Here is a tiny trained network, its code and every weight. The questions are about switching its units off for an input and a target symbol, where a switched-off unit gives its printed mean instead of its output.

import numpy as np


def w(rows, s, z=0):
    codes = np.array(rows[::2]) - 128.0
    scale = np.full(codes.shape[1], s)
    scale[-1] = z or s
    return codes * scale


def norm(h):
    return h / np.sqrt((h * h).mean(-1, keepdims=True) + 1e-5)


def f(y):
    return np.maximum(y, 0)


def softmax(a):
    e = np.exp(a - a.max(-1, keepdims=True))
    return e / e.sum(-1, keepdims=True)


def log_softmax(a):
    a = a - a.max(-1, keepdims=True)
    return a - np.log(np.exp(a).sum(-1, keepdims=True))


def net(x, mask):
    ids = ['ΛΞαεμπστφ'.index(c) for c in x.split()]
    T = len(ids)
    res = E[ids] + P[:T]
    u = 0
    for l in range(2):
        r = norm(res)
        for j in range(2):
            rows = slice(2 * j, 2 * j + 2)
            q, k, v = (r @ M[l][rows].T for M in (Q, K, V))
            z = softmax(np.where(np.tri(T) > 0, q @ k.T / 2**0.5, -1e9)) @ v
            o = O[l][rows]
            res = res + np.where(mask[u + j], z, o[:, -1]) @ o[:, :-1]
        u += 2
        y = f(norm(res) @ A[l][:, :-1].T + A[l][:, -1])
        res = res + np.where(mask[u : u + 8], y, B[l][:, -1]) @ B[l][:, :-1]
        u += 8
    return log_softmax(norm(res)[-1] @ U[:, :-1].T + U[:, -1])


Q, K, V, O, A, B = {}, {}, {}, {}, {}, {}
E = w([
[253,162,155,131],'Λ',
[194,96,155,123],'Ξ',
[145,124,67,143],'α',
[124,160,128,123],'ε',
[133,127,138,167],'μ',
[100,177,83,106],'π',
[145,129,110,91],'σ',
[146,105,125,135],'τ',
[167,189,109,181],'φ',
],0.016)
P = w([
[215,251,149,92],'0',
[219,181,192,120],'1',
[247,174,183,123],'2',
[175,139,173,113],'3',
[154,145,178,122],'4',
[153,131,198,119],'5',
[137,132,210,122],'6',
[99,115,207,134],'7',
[100,138,224,116],'8',
[94,134,234,122],'9',
],0.0025)
Q[0] = w([
[129,105,125,87],'0.h0',
[219,99,89,80],'0.h0',
[120,66,198,192],'0.h1',
[88,2,123,146],'0.h1',
],0.0065)
K[0] = w([
[63,16,134,108],'0.h0',
[124,2,160,203],'0.h0',
[104,150,180,122],'0.h1',
[116,161,231,120],'0.h1',
],0.0076)
V[0] = w([
[221,105,192,206],'0.h0',
[23,4,106,220],'0.h0',
[171,145,57,102],'0.h1',
[99,131,244,35],'0.h1',
],0.0029)
O[0] = w([
[90,71,104,85,176],'0.h0',
[196,134,133,165,4],'0.h0',
[121,63,219,74,192],'0.h1',
[186,116,45,3,101],'0.h1',
],0.005,0.0041)
A[0] = w([
[181,144,45,95,82],'0.n0',
[133,170,2,152,85],'0.n1',
[190,115,224,212,184],'0.n2',
[60,167,157,140,208],'0.n3',
[96,139,195,177,10],'0.n4',
[118,220,127,101,249],'0.n5',
[116,148,102,102,87],'0.n6',
[134,149,43,107,170],'0.n7',
],0.0074,0.002)
B[0] = w([
[79,5,160,184,227],'0.n0',
[72,96,252,138,218],'0.n1',
[143,89,38,107,250],'0.n2',
[255,122,124,138,180],'0.n3',
[162,115,124,225,149],'0.n4',
[175,95,156,108,254],'0.n5',
[152,139,136,66,164],'0.n6',
[141,116,237,140,225],'0.n7',
],0.0072,0.0035)
Q[1] = w([
[115,210,133,102],'1.h0',
[181,3,65,171],'1.h0',
[222,4,160,9],'1.h1',
[103,73,113,112],'1.h1',
],0.0058)
K[1] = w([
[86,193,182,128],'1.h0',
[130,9,48,152],'1.h0',
[28,54,190,142],'1.h1',
[87,129,84,119],'1.h1',
],0.011)
V[1] = w([
[92,158,104,83],'1.h0',
[150,254,180,186],'1.h0',
[242,144,185,93],'1.h1',
[200,162,93,32],'1.h1',
],0.0058)
O[1] = w([
[109,99,218,123,72],'1.h0',
[154,104,159,108,3],'1.h0',
[114,76,86,153,233],'1.h1',
[255,90,82,177,115],'1.h1',
],0.0066,0.0045)
A[1] = w([
[158,135,110,100,90],'1.n0',
[92,103,221,133,79],'1.n1',
[95,91,206,124,170],'1.n2',
[171,95,111,73,2],'1.n3',
[152,204,218,150,71],'1.n4',
[148,125,216,105,64],'1.n5',
[72,122,101,154,82],'1.n6',
[192,2,143,167,192],'1.n7',
],0.0082,0.004)
B[1] = w([
[124,114,213,115,139],'1.n0',
[144,81,108,104,159],'1.n1',
[194,60,120,181,178],'1.n2',
[139,142,153,86,148],'1.n3',
[184,169,67,171,136],'1.n4',
[99,110,88,232,147],'1.n5',
[204,211,69,1,132],'1.n6',
[8,221,148,113,244],'1.n7',
],0.0065,0.011)
U = w([
[171,202,251,114,126],'Λ',
[52,169,234,95,138],'Ξ',
[114,88,235,234,139],'α',
[98,230,192,215,61],'ε',
[68,142,71,179,79],'μ',
[230,111,150,142,253],'π',
[175,2,152,87,147],'σ',
[110,130,55,89,92],'τ',
[118,145,89,205,114],'φ',
],0.0079,0.0028)

Each question gives the input, a string of symbols that net reads in full, and the target symbol t.
The units are the heads (2 rows each of Q, K, V and O) and the neurons (one row each of A and B). Each row of codes is followed by its name. A weight is (code - 128) times the scale printed after its matrix; where a second scale follows, it is the last column's (O, A, B and U).
mask holds one flag per unit, layer by layer, with each layer's heads first. A switched-off unit (its flag False) gives its mean, the last column of its rows in O or B, instead of its output. The means were averaged over made-up inputs and are rounded, as every weight is.
A unit's drop is (log p(t) with every unit on - log p(t) with that unit switched off) / (log p(t) with every unit on - log p(t) with every unit switched off).
The circuit of an input: a set's keep is (log p(t) with only the set's units on - log p(t) with every unit switched off) / (log p(t) with every unit on - log p(t) with every unit switched off). Starting from the 12 units with the biggest drops (on a tie, the unit counted first), units are removed one at a time, each time the one whose removal leaves the highest keep (on an exact tie, the one counted first), for as long as the keep stays at least 0.8.
units of the circuit, in order: the units of the circuit, biggest drop first
top k neurons: the k neurons with the biggest drops, biggest first
top k neurons in layer l: the k neurons of layer l with the biggest drops, biggest first
which heads matter: for each layer, one digit per head in row order, 1 if its drop is at least 0.15 and else 0, layers parted by /
drop of u: that unit's drop, to one decimal
input Λ σ Ξ π σ τ ε, target Λ: top 2 neurons : [0.n3; 0.n0]
input σ Λ α σ α π, target π: units of the circuit, in order : [1.n7; 0.n3]
input σ σ σ Λ μ Ξ ε τ π, target α: top 4 neurons : [0.n2; 0.n7; 1.n5; 0.n1]
input σ Ξ σ π, target α: top 3 neurons in layer 0 : [0.n1; 0.n7; 0.n2]
input σ π σ Ξ, target τ: top 2 neurons : [0.n2; 0.n1]
input ε α π φ Ξ, target Ξ: which heads matter : 00 / 01
input ε σ σ τ σ α Ξ μ ε σ, target σ: top 2 neurons : [1.n7; 0.n2]
input Λ α μ, target μ: top 2 neurons in layer 0 : [0.n2; 0.n4]
input Λ Ξ Ξ, target τ: top 2 neurons : [1.n7; 1.n2]
input α α σ μ τ σ α τ, target τ: top 2 neurons : [1.n7; 1.n6]
input σ Ξ σ α Ξ Ξ Λ Ξ, target Ξ: top 2 neurons in layer 0 : [0.n2; 0.n0]
input σ ε τ, target μ: top neuron in layer 0 : [0.n1]
input σ Ξ σ π α, target α: top 2 neurons in layer 0 : [0.n1; 0.n7]
input α ε π, target π: drop of 1.n7 : 0.7
input μ Λ α, target α: drop of 0.n1 : 0.2
input α σ τ, target τ: drop of 1.n6 : 0.1
input π σ τ, target μ: drop of 1.h1 : 0.1
